Here is a tiny trained network, its code and every weight. The questions are about switching its units off for an input and a target symbol, where a switched-off unit gives its printed mean instead of its output.

import numpy as np


def w(rows, s, z=0):
    codes = np.array(rows[::2]) - 128.0
    scale = np.full(codes.shape[1], s)
    scale[-1] = z or s
    return codes * scale


def norm(h):
    return h / np.sqrt((h * h).mean(-1, keepdims=True) + 1e-5)


def f(y):
    return y / 2 * (1 + np.tanh(0.7978845608 * (y + 0.044715 * y**3)))


def softmax(a):
    e = np.exp(a - a.max(-1, keepdims=True))
    return e / e.sum(-1, keepdims=True)


def log_softmax(a):
    a = a - a.max(-1, keepdims=True)
    return a - np.log(np.exp(a).sum(-1, keepdims=True))


def net(x, mask):
    ids = ['γξπστω'.index(c) for c in x.split()]
    T = len(ids)
    res = E[ids] + P[:T]
    u = 0
    for l in range(2):
        q, k, v = (norm(res) @ M[l].T for M in (Q, K, V))
        z = softmax(np.where(np.tri(T) > 0, q @ k.T / 3**0.5, -1e9)) @ v
        res = res + np.where(mask[u], z, O[l][:, -1]) @ O[l][:, :-1]
        u += 1
        y = f(norm(res) @ A[l][:, :-1].T + A[l][:, -1])
        res = res + np.where(mask[u : u + 4], y, B[l][:, -1]) @ B[l][:, :-1]
        u += 4
    return log_softmax(norm(res)[-1] @ U[:, :-1].T + U[:, -1])


Q, K, V, O, A, B = {}, {}, {}, {}, {}, {}
E = w([
[217,90,101,169,69,144],'γ',
[206,100,182,171,164,146],'ξ',
[136,97,187,111,226,61],'π',
[129,53,112,123,99,88],'σ',
[209,91,90,135,18,6],'τ',
[97,139,190,142,102,126],'ω',
],0.02)
P = w([
[36,145,18,211,171,131],'0',
[67,125,136,1,65,164],'1',
[83,129,150,25,74,154],'2',
[84,126,164,40,77,145],'3',
[85,133,153,42,82,128],'4',
[83,145,156,34,65,119],'5',
[82,137,154,61,92,119],'6',
[80,146,163,62,80,123],'7',
[86,141,169,60,81,134],'8',
[84,132,152,68,76,117],'9',
[72,146,161,77,85,110],'10',
[85,141,171,68,94,118],'11',
[89,138,166,40,67,120],'12',
],0.0075)
Q[0] = w([
[143,25,254,178,56,19],'0.h1',
[186,121,109,84,128,232],'0.h1',
[140,37,94,153,55,106],'0.h1',
],0.0073)
K[0] = w([
[140,60,11,209,158,167],'0.h1',
[127,122,152,110,110,169],'0.h1',
[75,116,65,150,108,137],'0.h1',
],0.012)
V[0] = w([
[217,146,155,123,80,30],'0.h1',
[184,1,169,98,75,50],'0.h1',
[130,175,251,77,81,127],'0.h1',
],0.0052)
O[0] = w([
[126,172,228,136,32,152,216],'0.h1',
[58,2,2,42,136,136,253],'0.h1',
[94,92,89,243,100,140,51],'0.h1',
],0.0095,0.0068)
A[0] = w([
[145,65,206,84,115,156,96],'0.n1',
[103,185,173,24,150,139,88],'0.n2',
[255,159,41,135,77,101,124],'0.n3',
[58,125,43,25,109,229,254],'0.n4',
],0.01,0.0051)
B[0] = w([
[82,127,2,95,171,132,198],'0.n1',
[111,157,119,145,193,226,152],'0.n2',
[111,117,164,89,200,209,234],'0.n3',
[133,95,148,184,186,88,254],'0.n4',
],0.013,0.0098)
Q[1] = w([
[155,204,163,117,117,173],'1.h1',
[140,136,115,141,168,149],'1.h1',
[108,255,190,229,63,162],'1.h1',
],0.0095)
K[1] = w([
[195,75,18,1,117,198],'1.h1',
[148,89,64,133,144,39],'1.h1',
[141,65,30,58,187,224],'1.h1',
],0.0084)
V[1] = w([
[202,83,157,83,204,68],'1.h1',
[254,72,174,209,113,80],'1.h1',
[149,200,216,111,210,104],'1.h1',
],0.0086)
O[1] = w([
[24,112,79,83,86,69,254],'1.h1',
[71,101,45,74,16,254,124],'1.h1',
[108,13,230,24,152,54,112],'1.h1',
],0.0082,0.0079)
A[1] = w([
[103,54,152,197,253,169,250],'1.n1',
[40,132,103,114,192,22,174],'1.n2',
[197,51,163,156,100,214,118],'1.n3',
[225,117,103,12,9,93,178],'1.n4',
],0.0082,0.0018)
B[1] = w([
[245,190,121,210,115,140,228],'1.n1',
[147,196,161,132,153,88,255],'1.n2',
[146,113,121,69,224,140,134],'1.n3',
[83,203,102,177,194,229,241],'1.n4',
],0.011,0.0083)
U = w([
[197,206,194,107,169,89,102],'γ',
[95,141,170,103,89,158,161],'ξ',
[136,100,176,138,93,16,114],'π',
[162,136,63,78,124,101,137],'σ',
[128,156,120,254,110,97,208],'τ',
[215,54,178,154,139,163,4],'ω',
],0.0085,0.002)

Each question gives the input, a string of symbols that net reads in full, and the target symbol t.
The units are the heads (3 rows each of Q, K, V and O) and the neurons (one row each of A and B). Each row of codes is followed by its name. A weight is (code - 128) times the scale printed after its matrix; where a second scale follows, it is the last column's (O, A, B and U).
mask holds one flag per unit, layer by layer, with each layer's heads first. A switched-off unit (its flag False) gives its mean, the last column of its rows in O or B, instead of its output. The means were averaged over made-up inputs and are rounded, as every weight is.
A unit's drop is (log p(t) with every unit on - log p(t) with that unit switched off) / (log p(t) with every unit on - log p(t) with every unit switched off).
The circuit of an input: a set's keep is (log p(t) with only the set's units on - log p(t) with every unit switched off) / (log p(t) with every unit on - log p(t) with every unit switched off). Starting from all 10 units, units are removed one at a time, each time the one whose removal leaves the highest keep (on an exact tie, the one counted first), for as long as the keep stays at least 0.8.
circuit, biggest first: the units of the circuit, biggest drop first
most important unit: the unit with the biggest drop
top k neurons: the k neurons with the biggest drops, biggest first
top k neurons in layer l: the k neurons of layer l with the biggest drops, biggest first
input γ ω π γ, target γ: circuit, biggest first -> 1.h1
input ω σ π τ γ γ τ π τ, target ω: circuit, biggest first -> 1.h1, 0.h1, 0.n3
input ξ τ τ τ ξ τ γ τ τ γ, target ξ: circuit, biggest first -> 1.h1, 0.h1, 0.n3
input τ π ξ τ σ τ γ γ σ, target τ: top 2 neurons -> 0.n4, 0.n1
input π τ π γ, target π: circuit, biggest first -> 1.h1, 0.n4, 1.n4
input π σ γ σ γ π τ σ τ σ, target π: circuit, biggest first -> 0.n4, 0.n3, 1.n4
input σ τ ξ, target σ: circuit, biggest first -> 0.n1, 1.n4
input τ γ σ ω τ γ τ τ τ, target τ: top 3 neurons -> 1.n4, 0.n1, 0.n4
input ω γ τ σ τ σ, target ω: circuit, biggest first -> 1.h1, 0.h1
input τ γ τ γ ω σ σ ω τ σ π σ, target τ: circuit, biggest first -> 0.n4, 1.n1
input γ σ ω ω γ τ τ σ γ τ τ σ, target γ: top 4 neurons -> 0.n4, 0.n3, 1.n2, 1.n1
input τ γ τ γ τ γ π, target τ: circuit, biggest first -> 1.h1, 0.h1, 1.n1
input τ π τ γ γ ξ ω τ τ τ, target τ: top 3 neurons in layer 0 -> 0.n1, 0.n4, 0.n2
input π τ τ γ τ π, target π: top 2 neurons -> 0.n3, 0.n1
input ξ τ γ τ π γ, target ξ: circuit, biggest first -> 0.n1, 1.h1, 0.h1
input γ π τ γ τ γ γ ω π γ, target γ: top 3 neurons -> 0.n3, 0.n4, 1.n1
input τ τ γ τ τ τ τ τ π τ ω π, target τ: top 2 neurons -> 0.n2, 0.n1
input γ ξ τ τ σ γ τ τ ω τ, target ξ: most important unit -> 0.n1
input τ ω γ τ ω γ π σ γ σ, target π: circuit, biggest first -> 1.n4, 0.n4
input π ω γ γ τ τ τ γ ξ ξ, target π: top neuron -> 0.n3
input γ π τ σ γ π τ τ, target ξ: top 3 neurons -> 0.n1, 1.n1, 1.n4
input τ τ γ ξ, target σ: top 3 neurons in layer 0 -> 0.n1, 0.n2, 0.n3
input γ τ τ ξ σ τ τ γ γ ω τ, target γ: top 3 neurons -> 0.n3, 0.n4, 1.n4
input ω γ τ τ τ τ γ σ σ γ, target ω: top 2 neurons in layer 0 -> 0.n4, 0.n1
input τ τ τ γ σ σ ω ω, target τ: top 2 neurons in layer 0 -> 0.n2, 0.n1
